69	325	-93	136	246	-145	46	50	162	94	-18	144	-63	296	83	-137	-145	187	-230	136	176	96	53	-314	80	-159	293	-26	-280	-72	-206	55	297	-18	17	-156	61	-4	89 -> tase
244	89	66	-323	-40	-182	17	285	-294	-71	249	114	-179	-46	118	76	84	93	-21	-163	-171	64	-133	-166	53	22	23	8	130	-31	-7	-139	124	40	161	132	-163	86	64 -> tase
382	-280	-87	37	-69	174	7	202	241	7	354	189	18	172	-239	-148	-181	32	96	94	-16	-20	-136	-194	84	-224	-35	-69	-257	-99	-69	-231	286	99	-63	-59	-302	57	-126 -> fulip
10	-50	121	-153	66	-91	10	-222	4	-123	18	-112	34	79	0	-153	-92	56	39	-101	-38	164	59	-139	16	0	-58	41	11	258	164	-89	-8	-172	-79	-160	-152	16	28 -> volup
89	64	-224	-124	199	-15	-52	14	-215	66	72	126	118	-61	307	-130	-101	-66	-141	83	-26	184	10	-81	153	-11	-142	492	88	356	89	-436	220	109	333	-70	97	13	-29 -> tase
-4	10	31	134	-177	63	230	-65	102	297	489	146	117	-122	-109	128	293	-102	-1	-66	261	114	-59	-329	-32	23	-87	-93	207	-79	-17	-29	184	-254	-338	-203	33	49	-149 -> Siles
51	82	-205	-145	11	78	94	134	-130	3	181	85	17	127	25	-127	-45	-69	332	-80	-262	89	-105	-185	2	71	-174	30	-53	63	61	-262	289	-37	-22	-98	-77	122	-67 -> nono
-3	473	30	-126	136	-84	-206	168	-110	-193	-270	19	11	-40	-44	118	85	-1	-356	-10	20	117	-29	43	-124	-30	335	-106	-382	-176	235	353	-151	148	34	-115	396	-35	257 -> Zod
378	-101	134	-252	241	-66	211	80	53	57	246	-121	135	152	196	20	-199	-235	-76	-194	-71	189	109	-201	221	-25	274	157	-174	198	110	-197	-134	70	485	-252	-127	-216	-18 -> Siles
134	133	101	-85	215	80	-16	-95	-60	63	233	198	128	104	3	-68	-246	55	-52	81	-24	189	-137	-389	128	-264	-133	327	-73	329	-17	-337	325	-78	-17	-200	2	-46	34 -> volup
-97	119	-355	-272	405	-289	-557	-41	-210	-347	-538	68	88	-146	77	-163	104	-46	57	-19	-241	147	-186	174	-2	289	41	25	-386	219	245	105	205	152	281	-56	196	252	-235 -> Nikol
81	-30	-44	-103	-38	223	-262	83	-91	-353	-28	66	115	-59	133	48	-290	-14	-60	10	-63	-139	-167	-2	49	-16	163	2	-25	-89	307	79	-87	-70	-2	27	297	-121	91 -> nono
-240	-139	248	-382	-157	-101	224	-106	-146	-50	-254	-342	-104	-191	-39	-44	310	89	245	-151	-80	-250	292	336	-38	174	-269	-341	130	-53	45	-156	2	316	-197	257	-379	-6	22 -> volup
411	-358	-418	154	110	77	154	-81	575	158	100	214	75	29	-175	-56	-267	13	93	94	30	-41	21	-47	360	-62	-171	90	-242	241	-124	269	-67	-303	-197	369	231	-164	-234 -> volup
20	61	115	-141	165	-106	-192	-173	-122	-249	330	269	131	-263	-207	100	79	-177	177	-114	77	0	-333	-354	-83	106	-4	313	30	-61	96	-209	139	-140	39	-169	160	116	-143 -> Zod
163	-434	12	102	37	-77	194	-468	284	190	74	-225	208	134	-120	-84	-27	143	51	232	262	-283	275	86	56	149	-482	191	257	368	-120	66	79	120	-264	268	-395	238	-163 -> Nikol
134	-365	170	159	-212	192	84	344	420	218	209	93	-20	-170	12	107	174	125	-107	-1	167	85	23	75	399	-54	31	-318	-223	-188	-223	-408	186	-62	-168	69	-152	-185	-299 -> fulip
-61	-23	-347	-155	214	145	70	-668	193	-94	-98	-61	148	86	-265	-465	174	-391	182	169	-1	-134	149	-190	-104	-22	-148	20	-330	175	64	-333	436	-130	-363	11	-190	-41	-162 -> nono
115	369	-97	-533	-40	-87	-157	188	-260	-267	-478	-367	-159	-66	333	-81	75	177	-161	-150	-332	89	236	313	62	169	-65	-317	42	146	456	196	20	201	-130	465	-3	13	189 -> zodi
213	150	180	-236	116	35	-46	84	-216	-123	137	75	106	-89	180	30	-59	88	-231	-115	236	217	171	-235	97	74	26	104	101	321	12	-279	100	26	93	-52	203	46	86 -> Siles
147	-31	62	-140	175	-124	444	-84	-83	-62	358	-14	125	-164	-459	67	140	-304	544	-244	149	205	35	-180	-57	40	-181	-31	-35	100	-35	-148	-64	-146	-324	-171	-197	-42	-7 -> tase
-108	373	107	-130	28	45	-34	-183	-194	-63	37	209	164	-278	-70	-95	-175	-192	-70	-64	-101	9	75	-74	-37	46	-169	279	377	261	217	149	-183	-121	-61	79	94	-424	-43 -> fulip
285	-67	-123	105	23	14	162	216	-40	234	312	-76	90	253	192	126	-42	25	-293	28	42	129	228	-81	151	91	-34	223	-113	217	83	-116	53	120	150	-186	52	109	-9 -> Zod
-202	353	-369	28	-53	-110	-128	-250	-400	-140	-746	112	56	-63	143	-250	-138	-199	123	127	-220	-313	88	427	-466	91	15	-159	-38	-286	242	782	-290	136	-70	77	215	76	254 -> Nikol
-89	284	257	144	40	-89	-231	184	-43	65	167	-28	-48	176	303	310	107	258	-439	107	-21	82	-20	-65	103	21	474	82	-107	-272	220	32	129	62	-23	-114	192	56	259 -> fulip
-30	29	239	-69	-381	75	-60	370	69	212	355	268	-20	-11	208	186	-132	490	-387	-80	129	92	73	-289	65	-144	24	-310	313	-325	80	-61	24	-186	53	-3	89	265	102 -> volup
1	439	123	-255	-49	-252	65	32	-441	25	-315	162	-169	94	242	-100	-224	211	-164	-35	-5	416	128	4	-166	-316	215	-51	103	157	96	28	-135	224	-81	11	-114	231	491 -> Nikol
-171	12	166	-152	2	-30	38	-181	8	-79	201	61	332	-90	72	163	-26	-26	77	21	16	139	184	-60	-20	83	-87	106	-103	303	200	-431	292	34	-231	29	-182	81	-180 -> Zod
-202	7	99	67	-60	-11	-159	-86	306	141	276	-58	-40	-111	-71	-98	-1	131	-64	-201	-148	228	-47	-127	30	114	-129	-48	261	-65	246	-236	-79	-307	-38	77	33	239	-99 -> Nikol
-141	397	98	-385	-203	2	-304	346	-129	-28	-102	234	-88	-197	-108	-28	-63	301	-302	-141	-26	313	-76	-42	20	5	30	-21	67	-167	223	49	-33	107	-131	243	284	523	416 -> Siles
138	-87	237	-116	21	-183	104	-221	57	150	352	-191	-76	10	-560	78	374	5	60	154	263	145	-55	-204	-91	-193	-147	19	-87	-103	86	58	151	-53	-659	-224	-247	212	11 -> volup
-106	-158	-146	-118	79	48	-412	-134	192	-409	254	-71	54	-182	10	-219	-147	112	-196	6	78	43	237	-1	-139	171	12	-75	-64	-212	517	44	288	-77	35	-93	340	159	-270 -> volup
99	-57	258	-83	247	78	58	-554	87	-40	249	-19	351	-211	-169	-234	-26	-18	-83	113	251	39	427	-20	22	116	-260	167	-75	189	123	-135	241	-55	-237	23	-91	109	-102 -> zodi
-42	273	-43	-65	234	51	-35	-323	-238	-222	-91	62	-11	-33	-147	-252	98	-197	-110	215	52	170	63	-5	-129	-92	-5	265	-216	-80	247	-35	-19	-92	-381	-78	113	-40	217 -> nono
-109	-187	-213	-200	-361	-51	-254	133	-29	-98	45	8	63	-78	10	187	196	259	-24	-213	55	-126	84	-51	-110	279	304	-899	140	-163	339	520	10	-47	-107	1	95	368	-308 -> zodi
40	-17	-177	-117	38	-137	-330	307	-127	-338	-405	-291	-33	192	-122	122	207	-93	-161	202	24	-404	85	132	-176	116	4	-121	-379	108	19	25	75	301	94	-210	143	-309	-116 -> tase
279	-16	-192	273	254	-335	98	373	331	-139	132	148	-87	266	-311	315	12	-177	39	51	-5	106	-282	-43	30	-187	585	-61	-883	-281	-36	296	-62	91	-56	-161	-92	-199	-160 -> Zod
341	-5	284	53	65	201	268	-583	199	63	552	69	242	-74	-693	-342	34	-199	-52	43	411	-24	418	-258	34	-185	-257	204	-220	134	24	-342	306	26	-509	18	-449	36	26 -> Zod
111	-190	108	-91	-59	66	-123	-99	232	-22	323	185	41	-73	-252	-59	-209	72	4	11	118	-111	43	-275	128	-54	-161	101	118	22	-89	-151	208	-66	41	15	-1	-19	-272 -> Zod
173	33	170	141	-120	76	-111	-56	225	103	262	-40	69	104	306	191	29	172	-651	185	319	-3	504	-9	-34	-93	420	-394	17	-155	146	42	289	89	-408	146	49	39	231 -> tase
154	-214	-6	-241	-192	189	120	-61	111	98	120	-32	20	-174	-85	-224	60	-50	85	-195	-130	7	-126	-203	103	-46	-387	-87	31	252	2	-577	80	-175	-51	142	-30	30	-147 -> Siles
-34	189	41	-162	131	19	-189	47	-101	-11	-41	131	93	-42	0	-135	-258	186	-135	182	94	140	66	-30	93	-103	186	104	-227	-142	63	42	176	-14	-43	-126	229	188	153 -> nono
-189	104	98	246	141	119	151	-68	-367	-243	-81	294	174	-287	-172	157	235	-270	221	-24	83	47	-403	170	-162	-66	120	60	-250	-42	-12	-48	-225	209	-110	-116	20	-121	76 -> tase
547	17	60	-18	231	-280	327	-296	-91	290	24	175	70	269	30	-228	-280	-52	419	186	125	320	189	-284	7	-543	-69	124	-31	423	-277	-469	132	-93	-180	-132	-647	29	53 -> volup
-55	-259	-191	41	-90	-187	-122	51	372	-119	41	-14	-84	31	-235	-29	-67	266	201	-92	276	-317	-80	-248	129	262	-324	197	366	163	-287	-112	97	-140	280	210	-26	203	-438 -> zodi
-360	83	-29	97	-168	190	4	-285	-48	180	-174	72	166	-8	25	-41	211	-176	-7	143	-65	-272	-53	48	-8	183	-168	242	31	-136	79	-71	-9	24	-168	152	-18	168	24 -> Siles
-172	495	252	-15	-26	-145	36	-447	-607	8	-314	204	-89	13	149	-30	-208	93	-147	68	-9	625	-106	-160	-382	-366	-128	152	664	358	239	227	-571	-181	-329	-109	151	309	374 -> nono
-438	103	-175	-66	-179	-147	-132	-381	-143	-111	-137	85	110	-91	-334	-180	-58	-62	21	-103	65	-114	312	-163	-292	-99	-298	-197	218	58	180	-105	314	24	187	-87	-251	265	-410 -> fulip
264	14	-43	-151	-4	185	111	-64	-358	-63	-101	48	151	215	206	-123	-227	-109	-75	387	-208	-10	-213	73	-223	-311	-31	337	-305	238	190	-16	-121	90	-393	-92	-96	-102	454 -> volup
-88	410	175	-17	-99	47	-111	-130	-117	546	152	292	149	-269	103	-169	-85	47	-180	10	-59	398	-46	-178	-4	-47	-35	-59	423	-16	170	160	-14	-209	-371	-72	131	279	63 -> Siles
-78	270	637	340	-124	-127	-141	-106	49	233	152	158	-211	-35	-356	153	175	-68	-2	-191	205	48	-71	-217	-109	60	-231	477	772	-21	-359	-281	-379	-49	34	102	-242	236	215 -> volup
-18	-210	-173	-51	218	-10	-79	-200	286	82	-113	133	35	-74	-42	-196	-74	-101	193	102	-19	-150	-84	19	118	23	131	-42	23	-22	-239	-84	103	0	-21	148	-63	-51	-99 -> nono
316	-105	72	-323	377	-274	125	-246	-126	16	-260	-129	-74	-115	-179	-296	267	-327	519	178	-272	7	-31	237	25	257	-406	587	-147	237	-81	-35	-495	-96	-74	38	-69	-304	-49 -> volup
-16	119	188	-103	222	-222	178	-90	-37	93	227	106	85	-206	191	-24	-54	-34	-10	-24	-45	231	125	-3	19	121	33	378	-86	158	22	-255	52	4	78	30	146	-58	-67 -> Siles
322	187	10	-152	307	-131	-253	100	59	-46	57	243	93	-115	193	122	-21	-58	-383	189	148	11	131	-60	290	144	214	469	-78	128	-7	9	23	-67	-30	284	294	-273	103 -> Siles
-183	135	-375	231	129	-15	203	35	140	-98	162	-236	34	61	-9	-46	428	-373	-279	-32	252	68	372	90	-37	93	493	-302	-589	-626	383	99	186	-97	-74	-367	-65	-189	-37 -> tase
-73	146	236	125	39	26	-51	-160	60	-37	296	281	182	-77	-31	97	-19	202	-486	117	158	111	122	-53	-67	36	42	205	172	28	225	185	-151	13	-165	162	96	76	172 -> fulip
-91	-146	-220	84	-106	221	173	-17	-178	77	26	121	54	-112	15	-352	-46	140	230	45	-4	87	10	128	-91	-56	-308	-190	68	40	-159	-234	256	1	-76	-62	-141	260	-62 -> nono
388	203	204	73	110	87	-16	267	-405	43	19	328	-109	45	75	-151	-193	46	139	60	-157	17	-65	-13	331	-47	-214	630	156	346	-306	-600	-120	98	67	242	-247	-255	259 -> fulip
-30	-292	178	248	-246	37	468	-191	429	246	281	-203	117	66	-76	236	383	-243	-305	58	414	92	345	-5	-28	-199	-178	7	55	70	-85	-512	91	-58	-343	28	-500	-130	7 -> Siles
-73	12	-43	-84	-96	149	92	-108	-68	85	-35	97	145	28	36	-198	-77	146	167	69	-87	66	111	-5	105	-3	-155	-147	28	128	100	-76	17	-87	-236	50	-122	47	45 -> tase
-5	-100	254	128	62	64	-218	-279	281	-101	170	129	75	-57	-226	-91	-121	104	-41	16	251	-147	120	-285	38	-72	-155	40	230	-24	-71	-379	71	-169	38	15	-3	-9	-144 -> zodi
145	297	-130	-208	342	-26	-17	34	-124	-146	35	98	271	120	4	46	-206	-109	-200	175	-120	-36	64	-60	8	18	32	423	-476	68	401	99	-21	57	-195	49	213	-61	332 -> volup
-152	-63	73	192	-251	-87	87	-264	-89	267	-130	-116	-88	19	16	-225	20	104	-135	56	216	-34	427	173	-119	82	-190	-18	455	324	-157	109	10	265	-53	12	-205	116	-187 -> Siles
-117	-10	63	-194	-196	21	315	435	-269	155	-125	-635	-133	111	-97	108	318	-146	-211	-176	168	-140	506	178	-166	91	-21	-391	-103	-175	-249	-314	-23	267	253	-198	-287	121	104 -> Siles
25	91	-25	-248	-185	-54	93	74	-279	-1	52	119	80	-212	19	-211	-31	290	-227	140	39	142	73	218	-137	143	-127	171	-227	95	169	214	21	194	-234	159	48	434	30 -> Zod
-90	210	273	-111	-189	-143	-228	-205	-278	95	-226	107	-181	3	-43	-175	20	42	231	73	-151	-164	-84	-134	-132	-80	-340	136	435	-147	-92	-43	79	-137	-180	-101	-168	66	144 -> volup
128	-73	470	-154	-396	-158	139	247	158	114	117	-208	-53	29	140	395	148	293	-337	-137	27	-55	363	232	63	93	-20	-243	138	-22	73	269	-123	225	135	269	-222	-35	19 -> Nikol
246	-504	-110	-156	-292	42	302	333	172	202	-272	-224	-150	-78	361	9	26	-33	315	-75	-141	-192	12	322	182	-116	-158	-343	-21	159	-414	-308	28	168	476	92	-216	-453	-399 -> Nikol
58	57	150	-76	12	-199	-184	47	-149	-68	-165	-41	-141	70	63	130	-59	264	122	76	-166	-133	-331	-36	167	-115	-57	154	69	-23	41	231	53	93	160	-99	195	-107	57 -> tase
-409	-111	240	48	-36	14	-96	-413	121	208	-137	-112	-76	-95	-19	-101	132	63	-42	-135	-48	-70	119	25	32	244	-99	-25	260	-58	-57	27	-99	24	238	-9	130	286	-213 -> volup
68	-52	261	420	211	-44	26	-147	406	-30	544	401	97	-122	-194	185	-141	155	-198	195	382	-160	-104	-290	168	-190	-148	434	-13	-207	-140	-232	403	-69	-256	90	118	-176	-101 -> zodi
362	-324	9	10	59	53	307	-237	328	-25	367	-219	-9	82	-190	-92	124	-79	-269	116	184	74	165	52	-21	-142	33	84	-435	263	-9	7	271	82	-397	61	-219	-111	19 -> volup
-230	-4	-35	-66	266	-433	191	-96	-135	-62	-269	-234	-58	-212	-210	135	138	-362	350	-324	-84	41	-72	157	-110	49	438	-351	-169	-160	68	188	-483	-38	93	-222	-11	-162	-34 -> tase
69	147	57	-276	383	-201	309	14	-197	-229	134	-95	81	50	-147	30	51	-281	172	-45	4	256	79	-97	-43	11	-140	432	-233	203	-19	-521	62	47	-66	-23	-354	7	210 -> tase
